[[  2.1   6.5   3.0 -23.7  13.2   7.2  36.8   1.0]
 [ -2.3   2.9  -0.1 -15.2  12.3 -13.3  -2.4   1.3]
 [ 13.7   5.9  -0.4  -3.3  -3.1   5.8  67.7  -1.8]
 [  8.8  13.3   1.8   1.4  25.8   2.9  17.9  -0.6]
 [  6.9   6.0   9.7  -2.6   6.2  -3.4  -7.2  -0.4]]
Rows and columns are numbered from 1.
Which number is the entry directly above 6.9?
A: 8.8
The entry in row 1 and column 1 -> 2.1
Which number is the entry just right of 5.9?
A: -0.4
The bottom-right entry -> -0.4
The entry just left of 25.8 -> 1.4
Which number is the entry at row 1, column 2?
A: 6.5
Which number is the top-right entry?
A: 1.0
The entry just right of 13.7 -> 5.9
The entry in row 2 and column 1 is -2.3
Which number is the entry just right of -3.4?
A: -7.2
The entry directly above -0.1 is 3.0
Which number is the entry just right of the smallest entry?
A: 13.2
The entry just left of 17.9: 2.9
The bottom-left entry -> 6.9
Which number is the entry directly below the smallest entry?
A: -15.2
The entry just left of -2.4: -13.3
Which number is the entry directly above the largest entry?
A: -2.4
The entry directly below -13.3 is 5.8
Which number is the entry just left of -15.2?
A: -0.1
Which number is the entry just right of the largest entry?
A: -1.8
Which number is the entry directly below -1.8?
A: -0.6
Which number is the entry directly below 25.8?
A: 6.2
Which number is the entry at row 3, column 1?
A: 13.7
The largest entry -> 67.7
The entry directly above 25.8: -3.1

X =
array([[-17.3,  66.3, -26.5,  43.4,   6.1, -31.6],
       [-29.6,  -3.0, -12.4,  17.9, -69.0, -29.1]])
Counting starts at 1.
Report the entry in the bottom-right corner.
Answer: -29.1
The entry in the bottom-left corner -> -29.6
The entry in row 1 and column 3 -> -26.5
Report the entry just left of the smallest entry.
Answer: 17.9
The top-left entry is -17.3
Report the entry in row 1 and column 2.
Answer: 66.3
The entry directly above -69.0 is 6.1
The entry in row 2 and column 3 is -12.4
